Here is a tiny trained network, its code and every weight. The questions are about switching its units off for an input and a target symbol, where a switched-off unit gives its printed mean instead of its output.

import numpy as np


def w(rows, s, z=0):
    codes = np.array(rows[::2]) - 128.0
    scale = np.full(codes.shape[1], s)
    scale[-1] = z or s
    return codes * scale


def norm(h):
    return h / np.sqrt((h * h).mean(-1, keepdims=True) + 1e-5)


def f(y):
    return y / 2 * (1 + np.tanh(0.7978845608 * (y + 0.044715 * y**3)))


def softmax(a):
    e = np.exp(a - a.max(-1, keepdims=True))
    return e / e.sum(-1, keepdims=True)


def log_softmax(a):
    a = a - a.max(-1, keepdims=True)
    return a - np.log(np.exp(a).sum(-1, keepdims=True))


def net(x, mask):
    ids = ['Πβδζημτ'.index(c) for c in x.split()]
    T = len(ids)
    res = E[ids] + P[:T]
    u = 0
    for l in range(2):
        r = norm(res)
        for j in range(3):
            rows = slice(3 * j, 3 * j + 3)
            q, k, v = (r @ M[l][rows].T for M in (Q, K, V))
            z = softmax(np.where(np.tri(T) > 0, q @ k.T / 3**0.5, -1e9)) @ v
            o = O[l][rows]
            res = res + np.where(mask[u + j], z, o[:, -1]) @ o[:, :-1]
        u += 3
        y = f(norm(res) @ A[l][:, :-1].T + A[l][:, -1])
        res = res + np.where(mask[u : u + 4], y, B[l][:, -1]) @ B[l][:, :-1]
        u += 4
    return log_softmax(norm(res)[-1] @ U[:, :-1].T + U[:, -1])


Q, K, V, O, A, B = {}, {}, {}, {}, {}, {}
E = w([
[161,180,143,239,65,201,114],'Π',
[60,138,175,240,34,145,131],'β',
[153,144,140,169,97,173,209],'δ',
[137,130,98,199,65,185,129],'ζ',
[173,136,191,150,190,87,2],'η',
[115,180,116,134,102,139,200],'μ',
[135,80,112,170,36,64,172],'τ',
],0.0043)
P = w([
[193,109,94,73,168,65,112],'0',
[147,239,252,125,112,179,162],'1',
[194,223,243,100,91,143,145],'2',
[193,222,222,65,84,88,87],'3',
[141,149,11,139,121,184,153],'4',
[155,139,83,167,101,159,148],'5',
[103,167,105,116,157,116,112],'6',
[239,65,60,78,155,24,85],'7',
[167,102,129,196,107,149,187],'8',
[122,123,119,179,136,139,167],'9',
[192,121,241,192,112,76,113],'10',
],0.003)
Q[0] = w([
[40,65,35,109,204,161,183],'L0H1',
[208,116,193,71,230,158,95],'L0H1',
[203,45,190,81,159,108,75],'L0H1',
[68,169,203,116,164,194,32],'L0H2',
[56,49,22,118,182,218,164],'L0H2',
[75,62,3,119,108,141,67],'L0H2',
[99,61,167,89,131,41,113],'L0H3',
[135,101,96,78,140,123,97],'L0H3',
[94,3,62,67,139,120,112],'L0H3',
],0.0043)
K[0] = w([
[9,229,231,208,62,223,116],'L0H1',
[140,80,112,110,68,77,232],'L0H1',
[160,100,83,63,117,166,237],'L0H1',
[152,108,176,97,142,50,130],'L0H2',
[50,192,250,156,105,195,207],'L0H2',
[119,205,178,126,134,206,255],'L0H2',
[129,96,88,137,77,146,212],'L0H3',
[92,89,156,126,93,178,146],'L0H3',
[85,189,150,142,119,197,203],'L0H3',
],0.0044)
V[0] = w([
[74,109,46,84,62,165,122],'L0H1',
[205,51,74,119,137,205,144],'L0H1',
[31,206,175,160,98,137,76],'L0H1',
[3,96,198,124,138,71,161],'L0H2',
[190,225,218,88,178,142,194],'L0H2',
[173,33,212,188,72,75,28],'L0H2',
[89,181,78,100,102,175,198],'L0H3',
[105,173,100,135,89,160,229],'L0H3',
[62,155,198,207,85,144,204],'L0H3',
],0.0038)
O[0] = w([
[60,200,138,98,38,224,93,92],'L0H1',
[4,156,2,132,170,119,125,93],'L0H1',
[231,113,184,192,62,158,29,169],'L0H1',
[184,204,154,139,80,113,181,79],'L0H2',
[76,91,184,195,157,80,248,150],'L0H2',
[224,78,14,81,137,89,137,187],'L0H2',
[131,199,178,150,88,207,96,142],'L0H3',
[139,185,168,167,120,198,122,199],'L0H3',
[202,215,123,195,166,127,180,254],'L0H3',
],0.0036,0.0038)
A[0] = w([
[97,138,169,190,1,167,101,204],'L0N1',
[109,253,134,133,37,220,140,254],'L0N2',
[73,211,28,95,51,187,52,50],'L0N3',
[215,60,189,153,138,71,103,168],'L0N4',
],0.0039,0.00077)
B[0] = w([
[154,161,100,42,164,127,158,252],'L0N1',
[115,71,30,34,123,72,127,255],'L0N2',
[60,103,136,126,216,121,88,118],'L0N3',
[30,103,128,131,154,252,164,212],'L0N4',
],0.0046,0.0034)
Q[1] = w([
[119,85,101,62,175,37,35],'L1H1',
[156,57,111,154,155,174,211],'L1H1',
[134,220,34,69,82,138,73],'L1H1',
[78,100,142,131,224,141,88],'L1H2',
[175,183,65,32,78,84,116],'L1H2',
[110,93,253,184,165,172,92],'L1H2',
[38,113,119,69,153,68,130],'L1H3',
[251,123,159,213,88,182,133],'L1H3',
[159,187,147,204,116,240,182],'L1H3',
],0.0044)
K[1] = w([
[155,105,210,185,164,109,187],'L1H1',
[46,166,138,97,111,13,49],'L1H1',
[246,92,88,186,68,125,98],'L1H1',
[83,146,112,103,90,108,218],'L1H2',
[228,80,148,254,139,156,103],'L1H2',
[31,88,65,32,132,94,180],'L1H2',
[174,136,80,135,49,170,201],'L1H3',
[66,87,158,121,223,150,41],'L1H3',
[87,86,167,168,179,81,59],'L1H3',
],0.0042)
V[1] = w([
[166,217,69,134,201,152,132],'L1H1',
[181,2,94,82,29,115,122],'L1H1',
[135,174,81,95,125,106,65],'L1H1',
[135,165,111,171,137,209,84],'L1H2',
[60,143,105,95,80,90,176],'L1H2',
[115,117,111,94,120,172,24],'L1H2',
[188,137,179,127,203,193,104],'L1H3',
[151,251,53,75,103,118,123],'L1H3',
[185,118,112,93,78,107,121],'L1H3',
],0.0045)
O[1] = w([
[97,86,154,210,168,189,155,233],'L1H1',
[151,55,147,1,146,73,170,127],'L1H1',
[168,101,157,142,154,217,88,111],'L1H1',
[152,149,234,188,158,165,130,150],'L1H2',
[114,146,82,42,83,176,97,125],'L1H2',
[180,123,189,105,153,159,112,5],'L1H2',
[42,124,154,104,253,57,167,149],'L1H3',
[78,131,126,158,94,220,137,207],'L1H3',
[69,110,103,125,62,133,134,148],'L1H3',
],0.0043,0.0028)
A[1] = w([
[13,34,55,53,227,11,137,4],'L1N1',
[214,66,252,80,197,53,189,195],'L1N2',
[230,94,112,181,43,214,208,140],'L1N3',
[62,71,136,158,196,178,229,178],'L1N4',
],0.0032,0.0026)
B[1] = w([
[206,241,202,48,66,144,109,119],'L1N1',
[83,148,247,110,186,150,54,162],'L1N2',
[165,162,90,121,102,165,3,253],'L1N3',
[94,106,102,71,137,114,118,201],'L1N4',
],0.005,0.0047)
U = w([
[65,72,240,199,214,154,189,182],'Π',
[243,192,215,173,77,230,25,226],'β',
[27,195,42,230,106,101,233,90],'δ',
[83,65,36,42,128,215,38,18],'ζ',
[66,40,125,145,168,41,142,3],'η',
[4,225,87,177,29,204,217,142],'μ',
[155,38,30,23,29,65,146,212],'τ',
],0.0046,0.0033)

Each question gives the input, a string of symbols that net reads in full, and the target symbol t.
The units are the heads (3 rows each of Q, K, V and O) and the neurons (one row each of A and B). Each row of codes is followed by its name. A weight is (code - 128) times the scale printed after its matrix; where a second scale follows, it is the last column's (O, A, B and U).
mask holds one flag per unit, layer by layer, with each layer's heads first. A switched-off unit (its flag False) gives its mean, the last column of its rows in O or B, instead of its output. The means were averaged over made-up inputs and are rounded, as every weight is.
A unit's drop is (log p(t) with every unit on - log p(t) with that unit switched off) / (log p(t) with every unit on - log p(t) with every unit switched off).
k most important neurons: the k neurons with the biggest drops, biggest first
top k neurons in layer l: the k neurons of layer l with the biggest drops, biggest first
heads that matter: for each layer, one digit per head in row order, 1 if its drop is at least 0.15 and else 0, layers parted by /
input δ η η μ, target δ: most important neuron -> (L0N2)
input β β Π δ β Π β δ η τ β, target Π: top 2 neurons in layer 0 -> (L0N2, L0N1)
input β δ δ η, target Π: heads that matter -> 000 / 000
input δ τ η η, target δ: heads that matter -> 100 / 100
input β β Π μ τ, target β: heads that matter -> 100 / 010
input β β β ζ β η β δ τ, target Π: heads that matter -> 000 / 001
input μ ζ τ β ζ τ β μ μ μ, target β: heads that matter -> 100 / 000
input Π μ β β β ζ β Π β μ τ, target Π: heads that matter -> 010 / 111
input β Π μ β β β η μ δ β, target Π: heads that matter -> 100 / 001
input β η μ δ β δ, target Π: heads that matter -> 000 / 001
input μ τ δ η β μ Π, target δ: heads that matter -> 110 / 111
input δ β τ β β, target β: top 2 neurons in layer 1 -> (L1N3, L1N4)
input τ β μ β τ ζ β μ η μ ζ, target ζ: heads that matter -> 100 / 100
input τ μ β β η β β τ μ, target ζ: heads that matter -> 101 / 100
input μ μ ζ τ δ μ β β η τ μ, target δ: 3 most important neurons -> (L0N1, L0N4, L0N2)
input τ Π Π, target τ: heads that matter -> 101 / 000
input μ β β η Π β β β β μ δ, target δ: most important neuron -> (L0N4)
input η δ δ μ δ, target τ: heads that matter -> 001 / 110
input μ β β Π τ β μ μ β Π β, target μ: heads that matter -> 110 / 000
input β β μ η τ μ ζ μ δ Π ζ, target Π: top neuron in layer 0 -> (L0N4)
input μ β β β β η, target δ: 2 most important neurons -> (L1N3, L1N2)
input ζ δ β τ, target ζ: 2 most important neurons -> (L0N3, L1N3)
input ζ μ μ δ β τ β β β δ, target β: 2 most important neurons -> (L0N3, L1N3)
input τ μ δ μ β β δ η β β, target ζ: top 2 neurons in layer 1 -> (L1N4, L1N3)
input τ η Π β β η β, target ζ: 3 most important neurons -> (L0N4, L0N2, L1N4)
input τ δ β β ζ β ζ μ τ, target β: 2 most important neurons -> (L1N3, L0N3)
input β μ β β δ β τ μ η Π, target Π: top 2 neurons in layer 0 -> (L0N2, L0N1)
input μ Π β Π, target μ: most important neuron -> (L0N2)
